Below is a small trained network, with its code and all its weights. Each question gives an input and a class and asks what happens when units are switched off, that is, made to give their printed mean instead of their output.

import numpy as np


def w(rows, s, z=0):
    codes = np.array(rows[::2]) - 128.0
    scale = np.full(codes.shape[1], s)
    scale[-1] = z or s
    return codes * scale


def norm(h):
    return h / np.sqrt((h * h).mean(-1, keepdims=True) + 1e-5)


def f(y):
    return y / 2 * (1 + np.tanh(0.7978845608 * (y + 0.044715 * y**3)))


def log_softmax(a):
    a = a - a.max(-1, keepdims=True)
    return a - np.log(np.exp(a).sum(-1, keepdims=True))


def net(x, mask):
    res = np.array(x, float).reshape(1, 2) / 4 @ E
    u = 0
    for l in range(2):
        y = f(norm(res) @ A[l][:, :-1].T + A[l][:, -1])
        res = res + np.where(mask[u : u + 7], y, B[l][:, -1]) @ B[l][:, :-1]
        u += 7
    return log_softmax(norm(res)[-1] @ U[:, :-1].T + U[:, -1])


A, B = {}, {}
E = w([
[75,229,118,177],'x0',
[254,190,145,142],'x1',
],0.0093)
A[0] = w([
[164,213,172,135,154],'0.n1',
[105,2,130,114,14],'0.n2',
[205,102,199,116,70],'0.n3',
[151,150,147,41,253],'0.n4',
[175,126,127,120,220],'0.n5',
[34,160,98,115,110],'0.n6',
[111,84,145,93,68],'0.n7',
],0.0099,0.00076)
B[0] = w([
[68,131,194,127,231],'0.n1',
[132,73,245,126,254],'0.n2',
[150,184,8,62,209],'0.n3',
[164,168,107,115,156],'0.n4',
[152,141,98,162,165],'0.n5',
[177,117,53,161,224],'0.n6',
[72,136,185,176,163],'0.n7',
],0.011,0.005)
A[1] = w([
[65,138,100,158,167],'1.n1',
[126,96,193,101,4],'1.n2',
[176,111,7,10,124],'1.n3',
[126,202,217,119,91],'1.n4',
[55,120,44,171,85],'1.n5',
[165,173,59,201,190],'1.n6',
[205,83,90,138,126],'1.n7',
],0.013,0.0024)
B[1] = w([
[143,181,91,89,188],'1.n1',
[80,50,157,73,169],'1.n2',
[144,158,134,48,241],'1.n3',
[145,145,187,204,208],'1.n4',
[119,162,64,121,208],'1.n5',
[91,12,153,147,254],'1.n6',
[127,195,101,169,171],'1.n7',
],0.011,0.0069)
U = w([
[81,3,231,77,115],'0',
[188,174,97,35,188],'1',
[64,134,9,148,178],'2',
[136,165,200,223,200],'3',
[126,98,128,146,2],'4',
],0.023,0.0083)

Each question gives the input, the list of numbers given to net, and the class t.
The units are the neurons (one row each of A and B). Each row of codes is followed by its name. A weight is (code - 128) times the scale printed after its matrix; where a second scale follows, it is the last column's (A, B and U).
mask holds one flag per neuron, layer by layer. A switched-off neuron (its flag False) gives its mean, the last column of its row in B, instead of its output. The means were averaged over made-up inputs and are rounded, as every weight is.
A unit's drop is (log p(t) with every unit on - log p(t) with that unit switched off) / (log p(t) with every unit on - log p(t) with every unit switched off).
k most important neurons: the k neurons with the biggest drops, biggest first
k most important neurons of layer l: the k neurons of layer l with the biggest drops, biggest first
drop of u: that unit's drop, to one decimal
input [-7,1], class 1: most important neuron : 0.n3
input [-6,1], class 1: 2 most important neurons : 0.n3, 0.n1
input [1,-7], class 2: 2 most important neurons of layer 1 : 1.n6, 1.n5
input [8,0], class 2: 2 most important neurons : 0.n2, 0.n6
input [5,0], class 2: 2 most important neurons : 0.n2, 0.n6
input [-8,1], class 1: 3 most important neurons : 0.n3, 0.n1, 1.n6
input [0,2], class 1: 2 most important neurons : 0.n3, 0.n2
input [-5,1], class 1: drop of 0.n3 : 1.5
input [1,-4], class 2: drop of 0.n6 : 1.6
input [-7,2], class 1: drop of 0.n3 : 0.3
